Below is a small trained network, with its code and all its weights. Each question gives an input and a target symbol and asks what happens when units are switched off, that is, made to give their printed mean instead of their output.

import numpy as np


def w(rows, s, z=0):
    codes = np.array(rows[::2]) - 128.0
    scale = np.full(codes.shape[1], s)
    scale[-1] = z or s
    return codes * scale


def f(y):
    return y / 2 * (1 + np.tanh(0.7978845608 * (y + 0.044715 * y**3)))


def softmax(a):
    e = np.exp(a - a.max(-1, keepdims=True))
    return e / e.sum(-1, keepdims=True)


def log_softmax(a):
    a = a - a.max(-1, keepdims=True)
    return a - np.log(np.exp(a).sum(-1, keepdims=True))


def net(x, mask):
    ids = ['αβζηθλμψ'.index(c) for c in x.split()]
    T = len(ids)
    res = E[ids] + P[:T]
    r = res
    for j in range(2):
        rows = slice(2 * j, 2 * j + 2)
        q, k, v = (r @ M[0][rows].T for M in (Q, K, V))
        z = softmax(np.where(np.tri(T) > 0, q @ k.T / 2**0.5, -1e9)) @ v
        o = O[0][rows]
        res = res + np.where(mask[j], z, o[:, -1]) @ o[:, :-1]
    y = f(res @ A[0][:, :-1].T + A[0][:, -1])
    res = res + np.where(mask[2:6], y, B[0][:, -1]) @ B[0][:, :-1]
    return log_softmax(res[-1] @ U[:, :-1].T + U[:, -1])


Q, K, V, O, A, B = {}, {}, {}, {}, {}, {}
E = w([
[156,103,130,143],'α',
[222,127,100,113],'β',
[27,220,150,144],'ζ',
[66,229,115,119],'η',
[181,56,115,232],'θ',
[221,128,175,254],'λ',
[65,204,71,154],'μ',
[152,168,74,128],'ψ',
],0.019)
P = w([
[185,23,219,74],'0',
[114,164,19,138],'1',
[145,142,9,144],'2',
[148,149,5,165],'3',
[146,145,4,158],'4',
[170,142,6,161],'5',
[147,145,9,166],'6',
[207,125,2,157],'7',
],0.0077)
Q[0] = w([
[94,144,114,56],'h1',
[82,16,200,121],'h1',
[184,199,227,156],'h2',
[132,184,1,195],'h2',
],0.0091)
K[0] = w([
[90,135,104,76],'h1',
[125,139,27,132],'h1',
[251,180,142,225],'h2',
[145,98,239,76],'h2',
],0.011)
V[0] = w([
[182,49,236,215],'h1',
[49,84,15,95],'h1',
[62,223,145,233],'h2',
[254,169,95,106],'h2',
],0.009)
O[0] = w([
[101,111,180,121,251],'h1',
[172,99,98,140,34],'h1',
[104,214,184,85,138],'h2',
[5,89,11,210,175],'h2',
],0.011,0.019)
A[0] = w([
[163,1,133,109,125],'n1',
[165,102,42,20,119],'n2',
[102,208,38,94,252],'n3',
[66,131,120,169,112],'n4',
],0.0099,0.0022)
B[0] = w([
[161,68,84,198,145],'n1',
[140,180,167,155,134],'n2',
[248,110,148,129,191],'n3',
[121,97,118,104,249],'n4',
],0.011,0.016)
U = w([
[157,61,143,101,137],'α',
[97,157,9,145,35],'β',
[175,137,230,120,124],'ζ',
[180,167,156,146,253],'η',
[146,90,163,147,77],'θ',
[2,136,165,139,120],'λ',
[177,124,166,136,128],'μ',
[152,168,68,166,114],'ψ',
],0.0084,0.0049)

Each question gives the input, a string of symbols that net reads in full, and the target symbol t.
The units are the heads (2 rows each of Q, K, V and O) and the neurons (one row each of A and B). Each row of codes is followed by its name. A weight is (code - 128) times the scale printed after its matrix; where a second scale follows, it is the last column's (O, A, B and U).
mask holds one flag per unit, heads first, then neurons. A switched-off unit (its flag False) gives its mean, the last column of its rows in O or B, instead of its output. The means were averaged over made-up inputs and are rounded, as every weight is.
A unit's drop is (log p(t) with every unit on - log p(t) with that unit switched off) / (log p(t) with every unit on - log p(t) with every unit switched off).
The circuit of an input: a set's keep is (log p(t) with only the set's units on - log p(t) with every unit switched off) / (log p(t) with every unit on - log p(t) with every unit switched off). Starting from all 6 units, units are removed one at a time, each time the one whose removal leaves the highest keep (on an exact tie, the one counted first), for as long as the keep stays at least 0.8.
units of the circuit, in order: the units of the circuit, biggest drop first
unit that matters most: the unit with the biggest drop
heads that matter: for each layer, one digit per head in row order, 1 if its drop is at least 0.15 and else 0, layers parted by /
drop of u: that unit's drop, to one decimal
input ζ λ β μ α, target ζ: heads that matter	01
input ψ ζ η β θ λ ζ, target ψ: unit that matters most	h1
input β λ η μ λ η, target β: heads that matter	01
input λ λ θ, target λ: units of the circuit, in order	n3, h1
input ψ β λ ζ μ, target ψ: units of the circuit, in order	n3, h1
input η λ η, target η: units of the circuit, in order	h1, h2
input α β ζ θ λ, target λ: units of the circuit, in order	n3, h2
input β λ η α η α, target β: units of the circuit, in order	h2, h1
input ψ ζ β η θ β η, target ψ: units of the circuit, in order	h1, n3
input λ ψ η θ, target λ: units of the circuit, in order	h1, n3
input λ η β β λ λ α, target λ: drop of n3	0.3
input β η ζ η λ η β ζ, target β: drop of h2	0.6
input λ λ λ ψ, target λ: drop of h1	2.2
input β λ θ ψ λ λ ψ, target β: units of the circuit, in order	h2
